Below are the code and all the weights of a small trained network. Each question names an input and a target symbol and asks about switching units off, where a switched-off unit gives its printed mean instead of its output.

import numpy as np


def w(rows, s, z=0):
    codes = np.array(rows[::2]) - 128.0
    scale = np.full(codes.shape[1], s)
    scale[-1] = z or s
    return codes * scale


def norm(h):
    return h / np.sqrt((h * h).mean(-1, keepdims=True) + 1e-5)


def f(y):
    return y / 2 * (1 + np.tanh(0.7978845608 * (y + 0.044715 * y**3)))


def softmax(a):
    e = np.exp(a - a.max(-1, keepdims=True))
    return e / e.sum(-1, keepdims=True)


def log_softmax(a):
    a = a - a.max(-1, keepdims=True)
    return a - np.log(np.exp(a).sum(-1, keepdims=True))


def net(x, mask):
    ids = ['ΣΩγδεζηθλπτφψ'.index(c) for c in x.split()]
    T = len(ids)
    res = E[ids] + P[:T]
    r = norm(res)
    for j in range(3):
        rows = slice(4 * j, 4 * j + 4)
        q, k, v = (r @ M[0][rows].T for M in (Q, K, V))
        z = softmax(np.where(np.tri(T) > 0, q @ k.T / 4**0.5, -1e9)) @ v
        o = O[0][rows]
        res = res + np.where(mask[j], z, o[:, -1]) @ o[:, :-1]
    y = f(norm(res) @ A[0][:, :-1].T + A[0][:, -1])
    res = res + np.where(mask[3:15], y, B[0][:, -1]) @ B[0][:, :-1]
    return log_softmax(norm(res)[-1] @ U[:, :-1].T + U[:, -1])


Q, K, V, O, A, B = {}, {}, {}, {}, {}, {}
E = w([
[68,182,67,63,108,219,144,89],'Σ',
[117,94,203,226,204,161,154,203],'Ω',
[14,128,30,184,105,66,117,183],'γ',
[92,211,175,47,241,130,154,161],'δ',
[119,88,208,196,152,208,122,49],'ε',
[80,158,72,160,231,236,104,135],'ζ',
[150,97,120,199,111,220,215,139],'η',
[132,199,187,183,106,26,74,45],'θ',
[254,78,111,86,124,211,161,79],'λ',
[147,182,135,113,93,45,52,5],'π',
[88,6,71,155,38,145,107,84],'τ',
[211,221,90,152,73,49,117,44],'φ',
[91,108,210,83,78,157,207,179],'ψ',
],0.0051)
P = w([
[150,171,154,120,73,186,37,204],'0',
[132,188,159,161,69,180,96,154],'1',
[115,171,157,155,91,174,132,139],'2',
[106,159,148,153,106,162,156,123],'3',
[105,143,138,149,120,147,178,107],'4',
[97,124,131,142,138,131,199,94],'5',
[96,114,117,141,158,110,225,78],'6',
[78,96,112,134,177,103,255,63],'7',
],0.005)
Q[0] = w([
[159,163,145,154,121,78,104,74],'h0',
[168,116,143,146,103,101,99,124],'h0',
[188,145,124,98,113,87,88,100],'h0',
[163,127,132,141,123,96,92,76],'h0',
[96,129,86,110,141,163,166,142],'h1',
[246,65,105,88,119,36,73,246],'h1',
[130,162,171,167,122,136,201,130],'h1',
[170,182,78,102,149,120,86,95],'h1',
[93,65,136,136,200,217,174,188],'h2',
[87,67,116,101,104,214,168,118],'h2',
[132,128,154,132,100,133,141,118],'h2',
[86,107,119,66,117,131,173,162],'h2',
],0.014)
K[0] = w([
[148,120,125,109,124,155,12,197],'h0',
[142,169,130,169,75,143,51,141],'h0',
[184,170,159,98,80,140,67,163],'h0',
[169,130,147,132,106,167,55,168],'h0',
[119,67,116,135,189,113,205,166],'h1',
[142,184,118,125,87,225,28,213],'h1',
[153,164,56,128,177,93,207,40],'h1',
[199,148,197,135,62,105,123,214],'h1',
[88,121,126,99,154,95,254,38],'h2',
[139,72,117,174,177,80,202,38],'h2',
[148,116,97,133,152,158,102,73],'h2',
[92,115,69,158,242,82,168,119],'h2',
],0.0085)
V[0] = w([
[142,135,123,80,69,115,184,149],'h0',
[62,147,144,173,111,88,108,125],'h0',
[153,136,185,160,163,118,119,125],'h0',
[136,156,118,131,109,82,140,178],'h0',
[128,165,141,113,148,40,164,181],'h1',
[176,200,110,105,213,153,190,117],'h1',
[169,71,196,161,110,134,151,95],'h1',
[106,117,56,181,58,117,162,144],'h1',
[113,156,185,171,198,127,153,179],'h2',
[171,153,163,118,45,102,195,115],'h2',
[174,116,92,254,134,92,115,132],'h2',
[115,190,143,141,176,95,88,82],'h2',
],0.0075)
O[0] = w([
[150,168,122,236,164,124,96,120,159],'h0',
[144,145,155,39,184,131,79,66,204],'h0',
[84,110,70,65,136,148,82,128,89],'h0',
[143,122,74,131,200,119,131,52,87],'h0',
[105,227,52,60,82,177,51,153,22],'h1',
[172,191,214,153,119,187,19,193,162],'h1',
[186,59,108,98,82,174,175,65,165],'h1',
[104,3,90,150,65,62,40,202,220],'h1',
[76,215,74,162,48,102,102,53,230],'h2',
[96,231,106,37,175,193,117,199,170],'h2',
[212,225,144,187,62,127,211,156,5],'h2',
[132,181,185,122,141,2,164,126,67],'h2',
],0.0052,0.0023)
A[0] = w([
[178,99,174,141,202,184,138,160,1],'n0',
[168,67,101,152,126,190,155,169,84],'n1',
[63,107,74,110,163,2,91,150,46],'n2',
[109,168,165,100,110,167,148,172,100],'n3',
[132,90,64,102,146,135,58,69,134],'n4',
[185,151,93,160,118,91,79,130,131],'n5',
[108,134,79,132,36,135,104,56,63],'n6',
[139,182,139,145,126,138,69,137,85],'n7',
[100,74,77,120,80,41,122,115,77],'n8',
[211,99,169,110,105,141,182,112,80],'n9',
[164,90,139,27,135,68,98,92,129],'n10',
[239,127,137,92,201,96,167,150,111],'n11',
],0.0089,0.0064)
B[0] = w([
[152,115,38,27,183,143,89,126,145],'n0',
[155,166,88,119,68,75,39,100,222],'n1',
[155,197,83,255,226,188,87,124,253],'n2',
[178,94,88,143,127,88,124,111,182],'n3',
[90,141,125,137,64,124,185,142,209],'n4',
[68,109,140,128,166,171,183,62,143],'n5',
[188,119,140,133,187,168,134,193,176],'n6',
[149,99,175,83,141,68,156,132,152],'n7',
[115,112,62,89,152,27,143,137,246],'n8',
[160,140,120,116,189,126,98,38,215],'n9',
[136,114,181,157,104,152,78,167,146],'n10',
[70,62,65,86,170,162,153,157,135],'n11',
],0.008,0.0034)
U = w([
[112,36,189,122,214,176,43,181,40],'Σ',
[214,146,147,166,149,225,185,201,134],'Ω',
[96,168,45,217,201,106,123,137,162],'γ',
[98,220,173,57,127,69,64,107,232],'δ',
[160,105,163,150,163,166,172,3,147],'ε',
[84,97,237,237,81,112,135,154,27],'ζ',
[184,163,101,180,14,140,48,122,82],'η',
[165,214,70,106,65,94,235,121,103],'θ',
[193,119,47,32,171,164,57,92,8],'λ',
[121,111,116,50,217,118,236,156,130],'π',
[112,39,101,96,89,4,143,106,222],'τ',
[213,126,162,86,115,78,131,254,215],'φ',
[17,133,80,102,83,205,152,108,141],'ψ',
],0.0087,0.0017)

Each question gives the input, a string of symbols that net reads in full, and the target symbol t.
The units are the heads (4 rows each of Q, K, V and O) and the neurons (one row each of A and B). Each row of codes is followed by its name. A weight is (code - 128) times the scale printed after its matrix; where a second scale follows, it is the last column's (O, A, B and U).
mask holds one flag per unit, heads first, then neurons. A switched-off unit (its flag False) gives its mean, the last column of its rows in O or B, instead of its output. The means were averaged over made-up inputs and are rounded, as every weight is.
A unit's drop is (log p(t) with every unit on - log p(t) with that unit switched off) / (log p(t) with every unit on - log p(t) with every unit switched off).
The circuit of an input: a set's keep is (log p(t) with only the set's units on - log p(t) with every unit switched off) / (log p(t) with every unit on - log p(t) with every unit switched off). Starting from the 12 units with the biggest drops (on a tie, the unit counted first), units are removed one at a time, each time the one whose removal leaves the highest keep (on an exact tie, the one counted first), for as long as the keep stays at least 0.8.
circuit, biggest first: the units of the circuit, biggest drop first
unit that matters most: the unit with the biggest drop
k most important neurons: the k neurons with the biggest drops, biggest first
which heads matter: for each layer, one digit per head in row order, 1 if its drop is at least 0.15 and else 0, layers parted by /
input γ ζ Σ ψ, target Σ: which heads matter => 011
input η ζ ε δ ψ θ λ ζ, target λ: circuit, biggest first => (h1 n0)
input θ ε Σ, target ε: circuit, biggest first => (h1)
input ε ζ η Σ ζ, target Σ: circuit, biggest first => (h1 n2)
input Ω Σ λ η θ ψ, target θ: which heads matter => 011
input δ Σ ψ π ψ, target π: circuit, biggest first => (h2 h1)
input Ω Ω ζ λ Ω ζ, target Ω: circuit, biggest first => (h2 n6 h1 h0)
input θ ε ψ η Σ π γ ψ, target γ: circuit, biggest first => (h1 n2)
input ζ ε π φ, target τ: 2 most important neurons => (n8 n2)
input ζ η ψ η ψ η η Σ, target η: which heads matter => 010
input γ γ λ ζ ζ, target ζ: circuit, biggest first => (h2 h1 h0)
input ε ψ θ, target φ: which heads matter => 100
input Ω θ τ φ, target θ: which heads matter => 101
input η δ γ λ τ Σ, target τ: circuit, biggest first => (h1)
input ε ψ τ, target τ: which heads matter => 010
input δ ψ γ ψ η ε ψ φ, target γ: which heads matter => 001
input θ ε θ ζ ψ ψ π λ, target λ: which heads matter => 000
input ψ δ δ τ π, target ψ: circuit, biggest first => (h2 n4)
input γ ζ ζ η π ζ λ Σ, target λ: which heads matter => 011
input η ψ ψ Σ π η ψ, target η: which heads matter => 000
input Ω γ θ, target θ: unit that matters most => h2
input ε ψ γ Σ, target γ: which heads matter => 010
input γ γ φ, target ε: which heads matter => 001
